Here is a tiny trained network, its code and every weight. The questions are about switching its units off for an input and a class, where a switched-off unit gives its printed mean instead of its output.

import numpy as np


def w(rows, s, z=0):
    codes = np.array(rows[::2]) - 128.0
    scale = np.full(codes.shape[1], s)
    scale[-1] = z or s
    return codes * scale


def norm(h):
    return h / np.sqrt((h * h).mean(-1, keepdims=True) + 1e-5)


def f(y):
    return np.maximum(y, 0)


def log_softmax(a):
    a = a - a.max(-1, keepdims=True)
    return a - np.log(np.exp(a).sum(-1, keepdims=True))


def net(x, mask):
    res = np.array(x, float).reshape(1, 5) / 4 @ E
    u = 0
    for l in range(4):
        y = f(norm(res) @ A[l][:, :-1].T + A[l][:, -1])
        res = res + np.where(mask[u : u + 5], y, B[l][:, -1]) @ B[l][:, :-1]
        u += 5
    return log_softmax(norm(res)[-1] @ U[:, :-1].T + U[:, -1])


A, B = {}, {}
E = w([
[2,72,165,171,135,96,101,55],'x0',
[121,224,143,149,75,47,76,74],'x1',
[127,126,131,128,127,128,121,133],'x2',
[77,141,121,5,186,147,60,99],'x3',
[125,129,128,130,127,129,122,138],'x4',
],0.0053)
A[0] = w([
[133,182,107,19,191,139,93,134,6],'0.n1',
[146,253,150,102,107,66,80,96,74],'0.n2',
[58,139,122,68,180,127,95,101,4],'0.n3',
[97,154,122,16,198,108,92,120,151],'0.n4',
[89,179,104,126,140,77,109,102,2],'0.n5',
],0.0063,0.0025)
B[0] = w([
[127,137,90,206,189,141,181,210,213],'0.n1',
[134,145,1,209,129,222,142,77,227],'0.n2',
[124,54,149,106,2,168,59,87,203],'0.n3',
[136,205,206,116,198,176,114,103,253],'0.n4',
[141,95,175,170,130,68,34,66,166],'0.n5',
],0.0061,0.0057)
A[1] = w([
[118,196,133,129,88,127,133,99,156],'1.n1',
[126,113,115,123,139,117,109,128,53],'1.n2',
[74,63,89,164,118,94,130,115,5],'1.n3',
[136,178,174,119,64,1,115,121,103],'1.n4',
[103,86,122,123,111,95,92,126,107],'1.n5',
],0.0084,0.0031)
B[1] = w([
[125,111,81,136,148,60,51,195,252],'1.n1',
[123,138,146,137,112,144,121,126,128],'1.n2',
[131,211,179,220,174,111,216,176,201],'1.n3',
[118,163,51,2,165,44,146,117,189],'1.n4',
[225,156,100,101,162,136,157,168,182],'1.n5',
],0.0072,0.003)
A[2] = w([
[120,120,185,124,163,167,209,189,136],'2.n1',
[97,131,43,225,79,130,122,63,102],'2.n2',
[76,40,253,80,104,170,127,112,2],'2.n3',
[28,33,223,161,135,164,168,121,44],'2.n4',
[180,63,39,104,8,150,120,151,90],'2.n5',
],0.0059,0.0041)
B[2] = w([
[192,106,203,105,81,112,121,23,253],'2.n1',
[123,100,203,36,135,73,173,204,238],'2.n2',
[53,194,64,35,65,190,209,153,179],'2.n3',
[89,241,126,147,89,255,143,183,194],'2.n4',
[99,50,49,92,49,69,70,170,186],'2.n5',
],0.0068,0.0041)
A[3] = w([
[187,24,146,56,4,68,162,69,6],'3.n1',
[186,255,105,177,149,88,116,149,100],'3.n2',
[172,122,245,47,205,228,134,112,54],'3.n3',
[36,62,170,199,139,189,103,90,102],'3.n4',
[223,157,141,104,165,188,223,172,169],'3.n5',
],0.0055,0.0019)
B[3] = w([
[60,94,104,143,121,254,65,94,195],'3.n1',
[112,116,117,107,148,207,209,121,217],'3.n2',
[175,95,83,91,136,43,187,201,246],'3.n3',
[122,143,159,168,69,64,149,70,174],'3.n4',
[105,101,189,168,129,83,27,72,253],'3.n5',
],0.0079,0.0052)
U = w([
[146,30,134,142,71,209,59,106,202],'0',
[244,78,185,62,200,97,130,154,213],'1',
[189,113,19,128,72,93,135,200,49],'2',
[170,213,68,138,199,224,106,119,165],'3',
[156,112,251,184,95,113,192,93,196],'4',
[73,169,184,37,108,216,184,125,76],'5',
[82,173,113,132,166,9,213,139,1],'6',
[73,160,174,109,144,78,23,48,122],'7',
],0.015,0.00078)

Each question gives the input, the list of numbers given to net, and the class t.
The units are the neurons (one row each of A and B). Each row of codes is followed by its name. A weight is (code - 128) times the scale printed after its matrix; where a second scale follows, it is the last column's (A, B and U).
mask holds one flag per neuron, layer by layer. A switched-off neuron (its flag False) gives its mean, the last column of its row in B, instead of its output. The means were averaged over made-up inputs and are rounded, as every weight is.
A unit's drop is (log p(t) with every unit on - log p(t) with that unit switched off) / (log p(t) with every unit on - log p(t) with every unit switched off).
The circuit of an input: a set's keep is (log p(t) with only the set's units on - log p(t) with every unit switched off) / (log p(t) with every unit on - log p(t) with every unit switched off). Starting from the 12 units with the biggest drops (on a tie, the unit counted first), units are removed one at a time, each time the one whose removal leaves the highest keep (on an exact tie, the one counted first), for as long as the keep stays at least 0.8.
units of the circuit, in order: the units of the circuit, biggest drop first
most important unit: the unit with the biggest drop
k most important neurons: the k neurons with the biggest drops, biggest first
k most important neurons of layer l: the k neurons of layer l with the biggest drops, biggest first
input [1,6,1,-1,4], class 6: 2 most important neurons	(2.n2 0.n3)
input [-3,6,0,-2,-5], class 2: units of the circuit, in order	(0.n4 0.n2 2.n2)
input [-5,0,-7,8,2], class 1: units of the circuit, in order	(3.n3)
input [3,0,-5,2,6], class 5: units of the circuit, in order	(2.n3 0.n2 0.n3)
input [-3,-6,0,-1,-6], class 0: 2 most important neurons	(0.n4 3.n1)
input [0,8,-7,-1,-4], class 2: units of the circuit, in order	(0.n4 0.n2)
input [-2,1,6,-6,-5], class 2: 2 most important neurons	(0.n4 0.n1)
input [0,8,-2,-5,1], class 2: 2 most important neurons of layer 3	(3.n5 3.n4)
input [-2,5,4,-1,0], class 2: units of the circuit, in order	(0.n4 0.n2 2.n2)
input [2,2,3,-8,-5], class 6: units of the circuit, in order	(1.n4 0.n2)
input [8,1,-6,-6,-7], class 6: 3 most important neurons	(1.n4 0.n2 0.n1)
input [1,5,8,-5,1], class 6: 2 most important neurons	(0.n3 2.n2)
input [0,8,-8,1,0], class 3: 2 most important neurons	(0.n2 0.n3)
input [1,-7,8,-2,4], class 4: most important unit	2.n4
input [-2,5,0,-2,3], class 2: 4 most important neurons	(0.n4 0.n2 2.n1 0.n3)
input [4,1,8,-6,-2], class 6: 3 most important neurons	(1.n4 0.n2 0.n1)
input [-3,3,2,0,-3], class 2: 4 most important neurons	(0.n4 2.n5 2.n2 1.n3)
input [0,8,-7,7,5], class 3: 3 most important neurons	(0.n2 3.n5 0.n1)
input [5,-5,3,0,-1], class 4: 2 most important neurons	(1.n3 0.n4)
input [4,0,1,0,2], class 4: most important unit	1.n3
input [-8,-7,-5,0,-4], class 0: 2 most important neurons of layer 3	(3.n1 3.n5)
